Below is a small trained network, with its code and all its weights. Each question gives an input and a target symbol and asks what happens when units are switched off, that is, made to give their printed mean instead of their output.

import numpy as np


def w(rows, s, z=0):
    codes = np.array(rows[::2]) - 128.0
    scale = np.full(codes.shape[1], s)
    scale[-1] = z or s
    return codes * scale


def f(y):
    return y / 2 * (1 + np.tanh(0.7978845608 * (y + 0.044715 * y**3)))


def softmax(a):
    e = np.exp(a - a.max(-1, keepdims=True))
    return e / e.sum(-1, keepdims=True)


def log_softmax(a):
    a = a - a.max(-1, keepdims=True)
    return a - np.log(np.exp(a).sum(-1, keepdims=True))


def net(x, mask):
    ids = ['αγδζθλμπτω'.index(c) for c in x.split()]
    T = len(ids)
    res = E[ids] + P[:T]
    u = 0
    for l in range(2):
        r = res
        for j in range(2):
            rows = slice(3 * j, 3 * j + 3)
            q, k, v = (r @ M[l][rows].T for M in (Q, K, V))
            z = softmax(np.where(np.tri(T) > 0, q @ k.T / 3**0.5, -1e9)) @ v
            o = O[l][rows]
            res = res + np.where(mask[u + j], z, o[:, -1]) @ o[:, :-1]
        u += 2
        y = f(res @ A[l][:, :-1].T + A[l][:, -1])
        res = res + np.where(mask[u : u + 16], y, B[l][:, -1]) @ B[l][:, :-1]
        u += 16
    return log_softmax(res[-1] @ U[:, :-1].T + U[:, -1])


Q, K, V, O, A, B = {}, {}, {}, {}, {}, {}
E = w([
[217,144,244,64],'α',
[128,166,232,153],'γ',
[189,75,169,83],'δ',
[122,162,62,81],'ζ',
[120,29,100,90],'θ',
[158,68,127,93],'λ',
[114,213,173,204],'μ',
[175,102,1,136],'π',
[104,198,128,37],'τ',
[83,95,115,63],'ω',
],0.0078)
P = w([
[87,124,137,6],'0',
[173,154,134,116],'1',
[181,148,129,113],'2',
[173,129,132,133],'3',
[195,130,122,133],'4',
[196,124,107,139],'5',
[218,116,109,142],'6',
[235,104,108,150],'7',
[229,95,92,153],'8',
[254,83,83,166],'9',
[254,64,90,168],'10',
[241,107,132,139],'11',
],0.0074)
Q[0] = w([
[81,154,163,222],'L0H1',
[81,148,147,219],'L0H1',
[161,76,25,71],'L0H1',
[197,188,215,161],'L0H2',
[90,70,38,77],'L0H2',
[208,108,105,1],'L0H2',
],0.014)
K[0] = w([
[156,215,116,236],'L0H1',
[146,224,133,242],'L0H1',
[58,118,157,58],'L0H1',
[157,36,74,136],'L0H2',
[72,199,190,95],'L0H2',
[37,105,130,2],'L0H2',
],0.014)
V[0] = w([
[160,49,138,110],'L0H1',
[183,49,144,136],'L0H1',
[54,57,163,93],'L0H1',
[96,163,254,109],'L0H2',
[112,65,61,124],'L0H2',
[189,112,219,139],'L0H2',
],0.0088)
O[0] = w([
[156,44,127,121,255],'L0H1',
[190,37,121,184,200],'L0H1',
[175,84,134,18,254],'L0H1',
[187,165,254,66,150],'L0H2',
[118,48,47,106,170],'L0H2',
[204,101,244,225,164],'L0H2',
],0.0073,0.0027)
A[0] = w([
[254,63,148,79,253],'L0N1',
[57,202,178,69,162],'L0N2',
[60,190,194,72,151],'L0N3',
[39,99,13,67,240],'L0N4',
[183,68,127,98,207],'L0N5',
[53,190,174,118,210],'L0N6',
[193,176,71,136,119],'L0N7',
[215,101,149,93,169],'L0N8',
[41,117,43,75,207],'L0N9',
[51,204,188,78,170],'L0N10',
[104,135,211,96,130],'L0N11',
[168,86,147,209,179],'L0N12',
[164,95,123,187,130],'L0N13',
[53,119,103,167,66],'L0N14',
[178,123,121,140,144],'L0N15',
[97,177,128,113,125],'L0N16',
],0.0079,0.0027)
B[0] = w([
[76,60,159,69,253],'L0N1',
[253,169,135,130,127],'L0N2',
[236,158,147,121,127],'L0N3',
[174,129,59,21,143],'L0N4',
[73,79,138,67,197],'L0N5',
[226,172,102,90,126],'L0N6',
[114,85,189,72,137],'L0N7',
[101,72,163,102,195],'L0N8',
[195,132,61,72,133],'L0N9',
[247,177,136,115,127],'L0N10',
[233,126,185,101,130],'L0N11',
[128,241,97,160,158],'L0N12',
[102,221,135,163,147],'L0N13',
[70,103,111,139,121],'L0N14',
[73,151,163,112,150],'L0N15',
[181,138,106,119,121],'L0N16',
],0.0058,0.016)
Q[1] = w([
[161,91,156,36],'L1H1',
[133,81,166,48],'L1H1',
[71,134,146,226],'L1H1',
[126,65,116,12],'L1H2',
[80,152,92,236],'L1H2',
[117,197,155,254],'L1H2',
],0.011)
K[1] = w([
[167,121,136,55],'L1H1',
[153,116,170,89],'L1H1',
[78,110,181,174],'L1H1',
[163,124,147,14],'L1H2',
[67,79,103,174],'L1H2',
[98,124,125,245],'L1H2',
],0.011)
V[1] = w([
[150,108,185,82],'L1H1',
[57,43,108,103],'L1H1',
[200,206,143,142],'L1H1',
[153,144,255,153],'L1H2',
[134,150,14,133],'L1H2',
[177,186,41,113],'L1H2',
],0.0079)
O[1] = w([
[180,50,174,116,248],'L1H1',
[186,116,2,130,151],'L1H1',
[76,133,254,114,127],'L1H1',
[167,137,249,205,126],'L1H2',
[27,152,48,55,88],'L1H2',
[23,136,146,24,146],'L1H2',
],0.0067,0.015)
A[1] = w([
[112,87,170,89,109],'L1N1',
[181,111,147,182,33],'L1N2',
[90,219,106,160,103],'L1N3',
[185,117,103,72,113],'L1N4',
[142,86,67,133,44],'L1N5',
[41,139,135,97,134],'L1N6',
[120,142,56,139,71],'L1N7',
[144,144,114,254,255],'L1N8',
[119,123,188,127,104],'L1N9',
[47,203,85,103,19],'L1N10',
[43,155,182,120,134],'L1N11',
[139,147,188,202,11],'L1N12',
[137,126,182,107,51],'L1N13',
[25,131,131,112,167],'L1N14',
[176,123,139,191,64],'L1N15',
[183,132,129,188,59],'L1N16',
],0.0081,0.006)
B[1] = w([
[128,137,56,117,231],'L1N1',
[67,115,109,102,183],'L1N2',
[27,213,128,99,142],'L1N3',
[119,117,151,182,250],'L1N4',
[102,176,143,168,238],'L1N5',
[174,190,153,116,214],'L1N6',
[56,141,183,151,179],'L1N7',
[152,94,254,117,169],'L1N8',
[96,150,89,161,234],'L1N9',
[204,142,120,236,173],'L1N10',
[196,97,111,185,252],'L1N11',
[128,118,22,149,223],'L1N12',
[73,160,89,136,214],'L1N13',
[175,197,151,105,217],'L1N14',
[70,106,137,79,173],'L1N15',
[63,135,169,52,166],'L1N16',
],0.0081,0.017)
U = w([
[14,111,147,89,76],'α',
[81,128,116,21,218],'γ',
[238,156,128,103,5],'δ',
[255,86,46,215,213],'ζ',
[25,96,59,100,32],'θ',
[185,89,193,110,189],'λ',
[188,165,170,226,107],'μ',
[88,169,82,124,137],'π',
[61,111,112,193,9],'τ',
[113,169,179,87,180],'ω',
],0.0052,0.0023)

Each question gives the input, a string of symbols that net reads in full, and the target symbol t.
The units are the heads (3 rows each of Q, K, V and O) and the neurons (one row each of A and B). Each row of codes is followed by its name. A weight is (code - 128) times the scale printed after its matrix; where a second scale follows, it is the last column's (O, A, B and U).
mask holds one flag per unit, layer by layer, with each layer's heads first. A switched-off unit (its flag False) gives its mean, the last column of its rows in O or B, instead of its output. The means were averaged over made-up inputs and are rounded, as every weight is.
A unit's drop is (log p(t) with every unit on - log p(t) with that unit switched off) / (log p(t) with every unit on - log p(t) with every unit switched off).
The circuit of an input: a set's keep is (log p(t) with only the set's units on - log p(t) with every unit switched off) / (log p(t) with every unit on - log p(t) with every unit switched off). Starting from the 12 units with the biggest drops (on a tie, the unit counted first), units are removed one at a time, each time the one whose removal leaves the highest keep (on an exact tie, the one counted first), for as long as the keep stays at least 0.8.
units of the circuit, in order: the units of the circuit, biggest drop first
unit that matters most: the unit with the biggest drop
top k neurons: the k neurons with the biggest drops, biggest first
k most important neurons of layer l: the k neurons of layer l with the biggest drops, biggest first
drop when u is switched off: that unit's drop, to one decimal
input λ μ τ λ τ, target ζ: units of the circuit, in order => [L1H1 L1H2]
input λ π λ θ, target ζ: units of the circuit, in order => [L1H1]
input θ θ δ ω γ ζ λ λ μ δ λ λ, target θ: units of the circuit, in order => [L0H2 L1H2 L0N4 L0N9]
input θ π ζ, target θ: top 3 neurons => [L1N7 L0N4 L1N11]
input λ τ λ ω, target ζ: units of the circuit, in order => [L1H1 L1H2]
input α π μ, target π: 3 most important neurons of layer 0 => [L0N1 L0N5 L0N8]
input δ λ λ δ μ α ζ λ δ δ, target λ: top 2 neurons => [L1N8 L1N16]
input γ τ μ ω δ π τ δ τ ζ, target τ: 3 most important neurons of layer 1 => [L1N12 L1N13 L1N9]
input ζ θ λ δ ζ ω λ λ λ λ τ δ, target δ: 2 most important neurons of layer 1 => [L1N10 L1N14]
input λ μ μ γ, target μ: top 2 neurons => [L0N1 L0N5]
input ζ ζ μ θ τ λ α π, target δ: 3 most important neurons of layer 1 => [L1N10 L1N14 L1N6]
input π λ π δ μ λ λ δ δ α, target π: 2 most important neurons of layer 1 => [L1N10 L1N7]
input δ ζ λ λ μ δ δ λ θ λ μ θ, target λ: 2 most important neurons of layer 1 => [L1N8 L1N16]
input λ λ μ λ λ μ λ λ δ, target ζ: units of the circuit, in order => [L1H1]
input ζ δ ζ λ, target δ: top 3 neurons => [L1N10 L1N14 L1N6]
input π λ μ ω λ λ λ λ μ λ μ θ, target π: 2 most important neurons of layer 0 => [L0N4 L0N9]
input δ λ ζ ζ, target λ: top 2 neurons => [L1N8 L1N16]
input θ λ δ π λ μ δ δ θ μ λ δ, target θ: top 2 neurons => [L0N4 L0N9]
input π λ γ, target π: 2 most important neurons of layer 1 => [L1N10 L1N11]
input δ δ λ α λ λ τ τ, target λ: unit that matters most => L1H2
input π γ μ δ λ δ τ, target π: 2 most important neurons of layer 1 => [L1N10 L1N7]
input λ λ δ λ δ λ δ λ ω ω, target ζ: drop when L1N2 is switched off => 0.1
input θ λ μ λ δ ω, target θ: drop when L1H2 is switched off => 1.2
input λ δ λ, target ζ: drop when L1H1 is switched off => 0.8
input δ ζ λ λ, target λ: drop when L1N15 is switched off => 0.0
